Below is a small trained network, with its code and all its weights. Each question gives an input and a target symbol and asks what happens when units are switched off, that is, made to give their printed mean instead of their output.

import numpy as np


def w(rows, s, z=0):
    codes = np.array(rows[::2]) - 128.0
    scale = np.full(codes.shape[1], s)
    scale[-1] = z or s
    return codes * scale


def norm(h):
    return h / np.sqrt((h * h).mean(-1, keepdims=True) + 1e-5)


def f(y):
    return y / 2 * (1 + np.tanh(0.7978845608 * (y + 0.044715 * y**3)))


def softmax(a):
    e = np.exp(a - a.max(-1, keepdims=True))
    return e / e.sum(-1, keepdims=True)


def log_softmax(a):
    a = a - a.max(-1, keepdims=True)
    return a - np.log(np.exp(a).sum(-1, keepdims=True))


def net(x, mask):
    ids = ['ΛΦΩβεζθμξπστ'.index(c) for c in x.split()]
    T = len(ids)
    res = E[ids] + P[:T]
    r = norm(res)
    for j in range(2):
        rows = slice(3 * j, 3 * j + 3)
        q, k, v = (r @ M[0][rows].T for M in (Q, K, V))
        z = softmax(np.where(np.tri(T) > 0, q @ k.T / 3**0.5, -1e9)) @ v
        o = O[0][rows]
        res = res + np.where(mask[j], z, o[:, -1]) @ o[:, :-1]
    y = f(norm(res) @ A[0][:, :-1].T + A[0][:, -1])
    res = res + np.where(mask[2:26], y, B[0][:, -1]) @ B[0][:, :-1]
    return log_softmax(norm(res)[-1] @ U[:, :-1].T + U[:, -1])


Q, K, V, O, A, B = {}, {}, {}, {}, {}, {}
E = w([
[70,118,199],'Λ',
[104,173,126],'Φ',
[126,40,187],'Ω',
[118,184,130],'β',
[150,43,4],'ε',
[92,163,116],'ζ',
[37,122,103],'θ',
[91,182,106],'μ',
[143,58,181],'ξ',
[102,170,128],'π',
[220,141,184],'σ',
[139,166,125],'τ',
],0.015)
P = w([
[178,254,125],'0',
[133,236,106],'1',
[94,191,98],'2',
[20,110,99],'3',
[20,123,103],'4',
[33,132,105],'5',
[43,134,102],'6',
[53,138,95],'7',
],0.0082)
Q[0] = w([
[67,106,123],'head 1',
[190,91,165],'head 1',
[146,123,86],'head 1',
[1,117,177],'head 2',
[87,173,102],'head 2',
[64,205,104],'head 2',
],0.015)
K[0] = w([
[160,98,89],'head 1',
[143,150,176],'head 1',
[182,133,154],'head 1',
[29,67,150],'head 2',
[44,161,123],'head 2',
[5,171,181],'head 2',
],0.014)
V[0] = w([
[100,159,145],'head 1',
[164,118,140],'head 1',
[76,171,195],'head 1',
[75,98,102],'head 2',
[69,251,110],'head 2',
[121,103,61],'head 2',
],0.016)
O[0] = w([
[86,168,88,172],'head 1',
[103,60,196,86],'head 1',
[2,171,123,195],'head 1',
[134,116,71,173],'head 2',
[199,149,120,250],'head 2',
[168,184,47,93],'head 2',
],0.007,0.012)
A[0] = w([
[147,53,125,250],'neuron 1',
[139,179,74,182],'neuron 2',
[184,86,99,237],'neuron 3',
[37,69,111,239],'neuron 4',
[70,157,188,37],'neuron 5',
[82,162,84,161],'neuron 6',
[166,72,74,58],'neuron 7',
[147,77,147,141],'neuron 8',
[143,86,10,239],'neuron 9',
[149,201,128,21],'neuron 10',
[110,188,72,176],'neuron 11',
[247,120,96,217],'neuron 12',
[134,162,91,79],'neuron 13',
[103,193,106,203],'neuron 14',
[158,134,86,176],'neuron 15',
[126,53,78,179],'neuron 16',
[105,186,181,148],'neuron 17',
[91,168,142,54],'neuron 18',
[148,179,102,168],'neuron 19',
[141,159,169,155],'neuron 20',
[89,83,99,143],'neuron 21',
[118,64,66,220],'neuron 22',
[164,93,172,36],'neuron 23',
[120,225,140,184],'neuron 24',
],0.015,0.0015)
B[0] = w([
[141,140,63,134],'neuron 1',
[132,147,216,215],'neuron 2',
[87,73,60,142],'neuron 3',
[205,160,139,249],'neuron 4',
[115,56,138,221],'neuron 5',
[111,94,122,250],'neuron 6',
[128,58,167,143],'neuron 7',
[94,123,124,122],'neuron 8',
[136,133,106,209],'neuron 9',
[72,149,138,173],'neuron 10',
[187,136,113,255],'neuron 11',
[135,95,2,172],'neuron 12',
[143,172,220,169],'neuron 13',
[142,83,121,251],'neuron 14',
[108,83,129,153],'neuron 15',
[125,137,80,147],'neuron 16',
[166,80,75,210],'neuron 17',
[120,98,115,198],'neuron 18',
[145,136,123,182],'neuron 19',
[155,151,77,143],'neuron 20',
[130,175,151,164],'neuron 21',
[181,157,108,161],'neuron 22',
[93,103,140,123],'neuron 23',
[76,34,126,252],'neuron 24',
],0.0078)
U = w([
[40,59,89,198],'Λ',
[149,153,150,61],'Φ',
[141,107,156,23],'Ω',
[171,154,151,68],'β',
[154,108,117,3],'ε',
[148,148,128,39],'ζ',
[89,186,63,229],'θ',
[155,158,122,46],'μ',
[132,124,187,69],'ξ',
[136,164,162,67],'π',
[249,46,132,134],'σ',
[249,75,63,155],'τ',
],0.014,0.0059)

Each question gives the input, a string of symbols that net reads in full, and the target symbol t.
The units are the heads (3 rows each of Q, K, V and O) and the neurons (one row each of A and B). Each row of codes is followed by its name. A weight is (code - 128) times the scale printed after its matrix; where a second scale follows, it is the last column's (O, A, B and U).
mask holds one flag per unit, heads first, then neurons. A switched-off unit (its flag False) gives its mean, the last column of its rows in O or B, instead of its output. The means were averaged over made-up inputs and are rounded, as every weight is.
A unit's drop is (log p(t) with every unit on - log p(t) with that unit switched off) / (log p(t) with every unit on - log p(t) with every unit switched off).
The circuit of an input: a set's keep is (log p(t) with only the set's units on - log p(t) with every unit switched off) / (log p(t) with every unit on - log p(t) with every unit switched off). Starting from the 12 units with the biggest drops (on a tie, the unit counted first), units are removed one at a time, each time the one whose removal leaves the highest keep (on an exact tie, the one counted first), for as long as the keep stays at least 0.8.
circuit, biggest first: the units of the circuit, biggest drop first
unit that matters most: the unit with the biggest drop
k most important neurons: the k neurons with the biggest drops, biggest first
heads that matter: for each layer, one digit per head in row order, 1 if its drop is at least 0.15 and else 0, layers parted by /
input Λ τ Ω, target Λ: 2 most important neurons : (neuron 2; neuron 13)
input Ω ε θ Λ θ θ π, target τ: heads that matter : 11
input θ Λ Φ, target Λ: circuit, biggest first : (neuron 24)
input μ τ Λ ζ Λ ε π β, target τ: heads that matter : 11
input Λ θ Λ θ Λ θ ξ, target θ: heads that matter : 11
input β τ β Λ π π ξ, target Λ: 3 most important neurons : (neuron 2; neuron 11; neuron 13)
input θ ε π, target τ: heads that matter : 10
input Λ τ Λ ε θ θ β, target τ: heads that matter : 11
input π Λ θ τ Ω ξ, target θ: heads that matter : 01
input θ Ω β Λ θ Λ ξ, target Λ: 2 most important neurons : (neuron 2; neuron 13)
input θ θ Ω ζ τ, target θ: 2 most important neurons : (neuron 4; neuron 10)
input Λ θ ε Ω, target τ: heads that matter : 11
input μ σ Ω π θ Λ β, target Λ: heads that matter : 00
input π θ ε ξ Λ Φ, target τ: most important neuron : (neuron 12)
input Ω ε θ Λ, target τ: circuit, biggest first : (head 1; neuron 1)
input θ τ π Λ ε Ω, target τ: 2 most important neurons : (neuron 4; neuron 2)
input Λ μ Λ Ω π τ, target Λ: 2 most important neurons : (neuron 24; neuron 4)
input Λ Λ μ, target Λ: heads that matter : 01
input Λ Λ ζ Φ θ, target θ: heads that matter : 01
input τ μ θ π, target θ: unit that matters most : head 2
input ε Λ τ θ, target τ: heads that matter : 10
input ε μ Λ Λ ξ, target τ: 2 most important neurons : (neuron 4; neuron 2)
input Λ θ θ ε π Φ, target τ: heads that matter : 11
input Λ θ θ Λ π Λ θ τ, target θ: 4 most important neurons : (neuron 5; neuron 11; neuron 7; neuron 4)
input θ Λ μ, target Λ: 3 most important neurons : (neuron 24; neuron 4; neuron 14)
input τ θ Ω θ ξ ζ θ Ω, target θ: 2 most important neurons : (neuron 24; neuron 14)
input Λ Λ ζ, target Λ: most important neuron : (neuron 24)
input ε π θ Λ, target τ: 2 most important neurons : (neuron 1; neuron 2)
